Below are the code and all the weights of a small trained network. Each question names an input and a target symbol and asks about switching units off, where a switched-off unit gives its printed mean instead of its output.

import numpy as np


def w(rows, s, z=0):
    codes = np.array(rows[::2]) - 128.0
    scale = np.full(codes.shape[1], s)
    scale[-1] = z or s
    return codes * scale


def f(y):
    return np.maximum(y, 0)


def softmax(a):
    e = np.exp(a - a.max(-1, keepdims=True))
    return e / e.sum(-1, keepdims=True)


def log_softmax(a):
    a = a - a.max(-1, keepdims=True)
    return a - np.log(np.exp(a).sum(-1, keepdims=True))


def net(x, mask):
    ids = ['αελμπτ'.index(c) for c in x.split()]
    T = len(ids)
    res = E[ids] + P[:T]
    u = 0
    for l in range(2):
        r = res
        for j in range(2):
            rows = slice(3 * j, 3 * j + 3)
            q, k, v = (r @ M[l][rows].T for M in (Q, K, V))
            z = softmax(np.where(np.tri(T) > 0, q @ k.T / 3**0.5, -1e9)) @ v
            o = O[l][rows]
            res = res + np.where(mask[u + j], z, o[:, -1]) @ o[:, :-1]
        u += 2
        y = f(res @ A[l][:, :-1].T + A[l][:, -1])
        res = res + np.where(mask[u : u + 16], y, B[l][:, -1]) @ B[l][:, :-1]
        u += 16
    return log_softmax(res[-1] @ U[:, :-1].T + U[:, -1])


Q, K, V, O, A, B = {}, {}, {}, {}, {}, {}
E = w([
[141,16,104,237,125,150,107,152,104,182],'α',
[164,162,129,45,49,194,156,126,214,151],'ε',
[97,114,215,210,123,217,127,172,146,51],'λ',
[135,120,105,114,96,97,108,85,39,16],'μ',
[118,197,117,208,195,68,202,133,168,158],'π',
[129,179,101,128,93,2,37,187,152,155],'τ',
],0.0081)
P = w([
[176,175,202,153,100,126,91,82,109,160],'0',
[81,182,63,142,99,152,203,193,93,125],'1',
[109,59,116,180,29,71,158,88,183,96],'2',
[227,225,190,189,142,146,68,106,146,96],'3',
[116,93,70,95,209,157,99,254,129,93],'4',
[142,45,121,133,99,96,119,113,162,103],'5',
],0.0079)
Q[0] = w([
[169,120,143,1,149,194,131,93,148,194],'L0H1',
[91,124,106,195,155,102,108,170,84,109],'L0H1',
[215,173,174,112,166,148,80,120,136,124],'L0H1',
[106,174,127,41,192,170,114,133,56,134],'L0H2',
[227,146,115,178,87,97,84,126,128,37],'L0H2',
[206,191,163,169,156,183,112,138,158,151],'L0H2',
],0.0092)
K[0] = w([
[163,210,186,114,22,150,153,56,182,138],'L0H1',
[119,80,75,118,164,104,125,149,130,123],'L0H1',
[80,205,107,64,101,198,210,154,144,109],'L0H1',
[159,200,187,97,76,163,140,102,142,172],'L0H2',
[86,136,63,93,255,150,142,223,126,127],'L0H2',
[84,176,87,116,63,142,168,144,51,125],'L0H2',
],0.0096)
V[0] = w([
[96,94,145,224,223,67,120,109,82,95],'L0H1',
[132,162,160,55,51,192,163,119,167,142],'L0H1',
[157,70,16,89,92,188,210,160,177,205],'L0H1',
[93,178,126,131,187,152,253,30,33,43],'L0H2',
[92,218,105,133,118,10,75,108,29,64],'L0H2',
[71,214,194,220,207,127,210,159,220,198],'L0H2',
],0.0041)
O[0] = w([
[38,118,195,99,83,145,177,108,130,192,136],'L0H1',
[207,170,85,162,157,141,100,125,124,71,106],'L0H1',
[115,60,62,174,253,89,93,91,108,127,70],'L0H1',
[161,139,244,70,230,110,200,67,38,183,116],'L0H2',
[174,71,182,114,131,43,201,214,90,108,252],'L0H2',
[67,243,95,176,86,135,204,101,34,142,145],'L0H2',
],0.0048,0.0018)
A[0] = w([
[206,169,55,141,191,186,58,65,210,114,74],'L0N1',
[241,181,138,186,126,79,33,65,161,149,120],'L0N2',
[65,73,65,176,118,52,174,134,116,173,146],'L0N3',
[214,102,253,85,204,102,92,43,85,106,78],'L0N4',
[83,127,117,166,177,223,164,209,155,35,207],'L0N5',
[129,239,136,150,154,61,88,160,64,181,121],'L0N6',
[142,23,187,89,93,175,109,45,203,114,103],'L0N7',
[138,174,49,13,117,138,130,167,79,139,149],'L0N8',
[124,191,154,128,223,133,189,101,50,111,85],'L0N9',
[173,106,150,222,81,177,114,88,61,161,196],'L0N10',
[54,101,10,104,100,109,87,29,73,28,110],'L0N11',
[116,133,221,82,62,178,226,111,200,162,134],'L0N12',
[116,145,90,113,182,111,179,141,213,177,176],'L0N13',
[163,108,138,65,70,34,156,81,168,98,103],'L0N14',
[117,191,179,103,220,181,163,144,19,71,96],'L0N15',
[171,188,190,136,99,216,53,67,113,103,3],'L0N16',
],0.0047,0.0023)
B[0] = w([
[157,78,33,234,145,120,96,121,147,81,183],'L0N1',
[203,170,193,218,125,110,74,78,149,69,239],'L0N2',
[91,125,65,126,219,83,148,113,80,165,228],'L0N3',
[246,72,206,42,215,130,109,99,85,171,196],'L0N4',
[161,92,126,160,135,188,132,236,156,95,252],'L0N5',
[162,188,143,57,140,83,77,87,249,153,207],'L0N6',
[177,3,174,124,136,186,71,89,180,150,191],'L0N7',
[121,160,63,108,174,112,83,168,158,54,191],'L0N8',
[190,69,69,128,63,172,92,117,162,170,170],'L0N9',
[85,135,185,176,180,186,171,70,85,160,240],'L0N10',
[86,162,133,86,28,149,184,54,67,62,207],'L0N11',
[107,166,208,83,79,252,160,100,148,102,197],'L0N12',
[169,159,135,76,143,104,196,144,121,141,183],'L0N13',
[193,119,90,97,28,76,182,144,114,124,213],'L0N14',
[177,95,53,132,66,201,19,154,150,148,193],'L0N15',
[44,213,134,99,176,193,85,95,27,138,183],'L0N16',
],0.0049,0.0028)
Q[1] = w([
[202,202,192,75,150,124,122,135,235,129],'L1H1',
[168,105,215,254,100,219,161,153,146,52],'L1H1',
[76,165,64,86,5,129,152,126,122,18],'L1H1',
[112,80,88,88,81,109,187,134,154,161],'L1H2',
[114,96,152,191,111,103,177,91,139,55],'L1H2',
[231,110,134,147,93,149,84,111,171,71],'L1H2',
],0.0089)
K[1] = w([
[109,198,101,106,82,156,151,164,204,96],'L1H1',
[104,106,165,146,149,244,174,123,116,83],'L1H1',
[168,112,156,40,123,120,94,102,96,54],'L1H1',
[193,122,161,137,81,155,99,61,187,91],'L1H2',
[133,141,156,102,110,192,149,156,130,118],'L1H2',
[147,125,88,127,152,161,115,168,159,75],'L1H2',
],0.011)
V[1] = w([
[120,161,69,116,142,177,50,212,80,106],'L1H1',
[102,38,98,94,155,157,36,232,166,110],'L1H1',
[45,98,68,103,59,161,168,110,90,29],'L1H1',
[208,190,176,90,32,130,92,42,74,72],'L1H2',
[122,30,194,254,110,186,75,86,23,152],'L1H2',
[94,185,175,144,94,43,10,184,149,115],'L1H2',
],0.0045)
O[1] = w([
[131,196,129,51,188,157,182,115,70,154,140],'L1H1',
[25,227,172,155,147,109,215,57,87,97,102],'L1H1',
[102,67,168,96,182,3,140,126,34,136,138],'L1H1',
[87,138,63,96,254,135,133,118,147,83,253],'L1H2',
[145,183,168,183,186,113,76,187,8,102,159],'L1H2',
[155,106,173,127,144,166,192,111,186,8,145],'L1H2',
],0.0052,0.005)
A[1] = w([
[118,70,97,75,131,198,178,174,153,93,108],'L1N1',
[64,67,179,129,101,99,160,89,64,140,62],'L1N2',
[116,171,165,157,113,143,81,96,62,158,3],'L1N3',
[112,139,170,139,46,139,157,81,167,115,81],'L1N4',
[102,110,73,174,168,138,86,32,166,112,44],'L1N5',
[158,98,137,123,108,146,27,135,166,148,121],'L1N6',
[36,110,182,157,127,126,145,69,152,155,27],'L1N7',
[108,51,87,97,126,43,169,107,159,111,75],'L1N8',
[124,133,147,71,43,168,122,61,167,254,86],'L1N9',
[163,195,133,141,154,106,121,118,125,146,88],'L1N10',
[123,129,66,109,129,142,144,122,134,204,78],'L1N11',
[113,109,76,147,119,98,174,104,152,128,103],'L1N12',
[127,107,68,104,134,96,114,150,140,135,63],'L1N13',
[100,113,159,165,87,100,125,153,110,139,125],'L1N14',
[53,244,148,102,182,124,201,93,74,125,176],'L1N15',
[125,107,70,103,215,102,110,174,117,112,111],'L1N16',
],0.0065,0.0029)
B[1] = w([
[116,178,72,168,120,89,85,188,70,192,237],'L1N1',
[209,63,193,72,210,151,139,87,166,61,186],'L1N2',
[97,205,78,169,93,60,157,211,82,125,172],'L1N3',
[126,113,170,157,46,107,166,105,172,126,181],'L1N4',
[21,124,42,125,164,202,60,55,186,137,179],'L1N5',
[104,131,157,62,167,132,205,114,94,139,230],'L1N6',
[117,140,98,192,102,117,127,91,192,47,143],'L1N7',
[156,141,112,84,200,157,77,180,52,215,227],'L1N8',
[54,87,138,48,49,196,89,97,125,251,166],'L1N9',
[80,108,104,82,147,171,133,100,130,165,202],'L1N10',
[193,111,166,149,134,78,127,160,115,78,148],'L1N11',
[118,166,118,93,167,140,131,162,72,174,183],'L1N12',
[161,124,123,160,101,105,92,165,107,143,173],'L1N13',
[174,111,106,148,152,109,89,139,148,95,166],'L1N14',
[47,187,183,58,162,156,252,44,120,87,244],'L1N15',
[131,131,154,177,1,101,131,135,158,158,251],'L1N16',
],0.0061,0.0034)
U = w([
[174,158,57,214,86,91,33,245,88,156,188],'α',
[66,116,74,137,191,164,51,60,163,100,23],'ε',
[43,192,129,96,163,122,254,110,86,119,251],'λ',
[217,71,183,54,227,121,120,145,106,125,93],'μ',
[80,98,152,83,45,161,104,90,138,223,90],'π',
[154,108,171,200,38,104,188,92,195,24,83],'τ',
],0.0044,0.0014)

Each question gives the input, a string of symbols that net reads in full, and the target symbol t.
The units are the heads (3 rows each of Q, K, V and O) and the neurons (one row each of A and B). Each row of codes is followed by its name. A weight is (code - 128) times the scale printed after its matrix; where a second scale follows, it is the last column's (O, A, B and U).
mask holds one flag per unit, layer by layer, with each layer's heads first. A switched-off unit (its flag False) gives its mean, the last column of its rows in O or B, instead of its output. The means were averaged over made-up inputs and are rounded, as every weight is.
A unit's drop is (log p(t) with every unit on - log p(t) with that unit switched off) / (log p(t) with every unit on - log p(t) with every unit switched off).
The circuit of an input: a set's keep is (log p(t) with only the set's units on - log p(t) with every unit switched off) / (log p(t) with every unit on - log p(t) with every unit switched off). Starting from the 12 units with the biggest drops (on a tie, the unit counted first), units are removed one at a time, each time the one whose removal leaves the highest keep (on an exact tie, the one counted first), for as long as the keep stays at least 0.8.
units of the circuit, in order: the units of the circuit, biggest drop first
top k neurons: the k neurons with the biggest drops, biggest first
k most important neurons of layer l: the k neurons of layer l with the biggest drops, biggest first
drop when u is switched off: that unit's drop, to one decimal
input π μ τ μ, target μ: units of the circuit, in order -> (L0H2, L0N4)
input τ ε π ε μ, target λ: top 2 neurons -> (L0N11, L1N15)
input ε μ λ μ λ, target α: units of the circuit, in order -> (L1N1, L0N5)
input μ μ π τ λ, target λ: top 2 neurons -> (L1N15, L0N5)
input τ τ π λ, target τ: units of the circuit, in order -> (L1H2, L1N4, L0H2, L1N8)
input π ε α, target ε: top 3 neurons -> (L1N5, L0N3, L1N7)
input μ μ ε τ, target μ: units of the circuit, in order -> (L0H2, L0N4)
input τ λ τ π, target λ: units of the circuit, in order -> (L1H1, L1N15, L0N5)
input μ α ε λ, target α: 2 most important neurons of layer 1 -> (L1N3, L1N15)
input α ε ε τ λ, target λ: top neuron -> (L0N5)
input λ τ π τ μ μ, target μ: 2 most important neurons of layer 1 -> (L1N2, L1N8)
input μ λ ε ε, target λ: units of the circuit, in order -> (L1H1, L0N5, L1N15, L0N15)
input ε μ τ τ μ α, target ε: top 2 neurons -> (L1N5, L0N7)
input π ε π τ, target ε: top 3 neurons -> (L1N5, L0N1, L0N2)
input μ μ α α, target μ: top 2 neurons -> (L0N4, L1N16)
input ε α α μ τ, target λ: top 2 neurons -> (L1N15, L0N2)
input λ μ π τ ε, target λ: top 2 neurons -> (L1N15, L0N8)
input τ μ λ π μ, target α: 2 most important neurons of layer 0 -> (L0N4, L0N2)
input μ τ ε, target π: top 2 neurons -> (L1N9, L0N12)
input ε ε λ ε, target ε: 2 most important neurons of layer 0 -> (L0N1, L0N16)
input μ λ π α, target λ: top 2 neurons -> (L0N5, L1N15)
input π α μ μ π, target α: top neuron -> (L0N10)
input μ ε μ ε μ, target α: top neuron -> (L1N1)
input μ λ ε μ, target λ: 2 most important neurons of layer 0 -> (L0N5, L0N16)
input τ ε μ π, target ε: top 2 neurons -> (L1N5, L0N1)
input ε μ μ λ, target μ: 2 most important neurons of layer 0 -> (L0N4, L0N11)
input λ α λ ε, target α: top neuron -> (L1N3)
input τ π λ λ, target π: drop when L1N1 is switched off -> 0.0
input α τ τ λ, target τ: drop when L1H2 is switched off -> 0.8
